Below are the code and all the weights of a small trained network. Each question names an input and a class and asks about switching units off, where a switched-off unit gives its printed mean instead of its output.

import numpy as np


def w(rows, s, z=0):
    codes = np.array(rows[::2]) - 128.0
    scale = np.full(codes.shape[1], s)
    scale[-1] = z or s
    return codes * scale


def f(y):
    return np.maximum(y, 0)


def log_softmax(a):
    a = a - a.max(-1, keepdims=True)
    return a - np.log(np.exp(a).sum(-1, keepdims=True))


def net(x, mask):
    res = np.array(x, float).reshape(1, 4) / 4 @ E
    y = f(res @ A[0][:, :-1].T + A[0][:, -1])
    res = res + np.where(mask, y, B[0][:, -1]) @ B[0][:, :-1]
    return log_softmax(res[-1] @ U[:, :-1].T + U[:, -1])


A, B = {}, {}
E = w([
[147,190,96],'x0',
[113,178,146],'x1',
[145,254,115],'x2',
[82,188,59],'x3',
],0.0076)
A[0] = w([
[17,241,38,222],'n0',
[154,112,26,8],'n1',
[35,88,19,9],'n2',
[150,24,85,84],'n3',
[226,88,91,91],'n4',
[98,2,193,254],'n5',
],0.0078,0.003)
B[0] = w([
[200,55,199,246],'n0',
[137,210,254,136],'n1',
[184,167,165,152],'n2',
[202,171,42,181],'n3',
[135,202,148,148],'n4',
[75,162,53,254],'n5',
],0.0067,0.0073)
U = w([
[215,157,4,188],'0',
[125,118,91,194],'1',
[49,67,129,250],'2',
[141,140,83,96],'3',
[124,149,133,123],'4',
[170,125,120,37],'5',
[144,129,195,18],'6',
],0.012,0.0025)

Each question gives the input, the list of numbers given to net, and the class t.
The units are the neurons (one row each of A and B). Each row of codes is followed by its name. A weight is (code - 128) times the scale printed after its matrix; where a second scale follows, it is the last column's (A, B and U).
mask holds one flag per neuron, in row order. A switched-off neuron (its flag False) gives its mean, the last column of its row in B, instead of its output. The means were averaged over made-up inputs and are rounded, as every weight is.
A unit's drop is (log p(t) with every unit on - log p(t) with that unit switched off) / (log p(t) with every unit on - log p(t) with every unit switched off).
The circuit of an input: a set's keep is (log p(t) with only the set's units on - log p(t) with every unit switched off) / (log p(t) with every unit on - log p(t) with every unit switched off). Starting from all 6 units, units are removed one at a time, each time the one whose removal leaves the highest keep (on an exact tie, the one counted first), for as long as the keep stays at least 0.8.
units of the circuit, in order: the units of the circuit, biggest drop first
most important unit: the unit with the biggest drop
k most important neurons: the k neurons with the biggest drops, biggest first
drop when u is switched off: that unit's drop, to one decimal
input [6,-7,5,6], class 5: most important unit => n0
input [-4,-5,-3,0], class 0: 3 most important neurons => (n3 n5 n0)
input [-3,-4,-4,-3], class 0: 3 most important neurons => (n3 n5 n0)
input [-2,-2,-2,-4], class 0: 2 most important neurons => (n3 n5)
input [-8,-2,-2,1], class 0: units of the circuit, in order => (n3 n5)
input [1,-7,3,6], class 5: units of the circuit, in order => (n0 n5 n1)
input [-5,-2,-6,-1], class 0: 2 most important neurons => (n3 n5)
input [-1,3,3,5], class 6: drop when n5 is switched off => 0.3
input [-4,-5,-8,-1], class 0: drop when n3 is switched off => 0.6
input [-3,5,5,2], class 6: drop when n0 is switched off => 0.4
input [-5,0,-6,2], class 0: 3 most important neurons => (n3 n5 n0)
input [0,-8,-6,-8], class 0: 2 most important neurons => (n3 n5)
input [-6,0,-4,-7], class 0: 3 most important neurons => (n3 n5 n0)
input [8,-1,6,3], class 5: most important unit => n0
input [-2,-6,-6,-8], class 0: 2 most important neurons => (n3 n5)
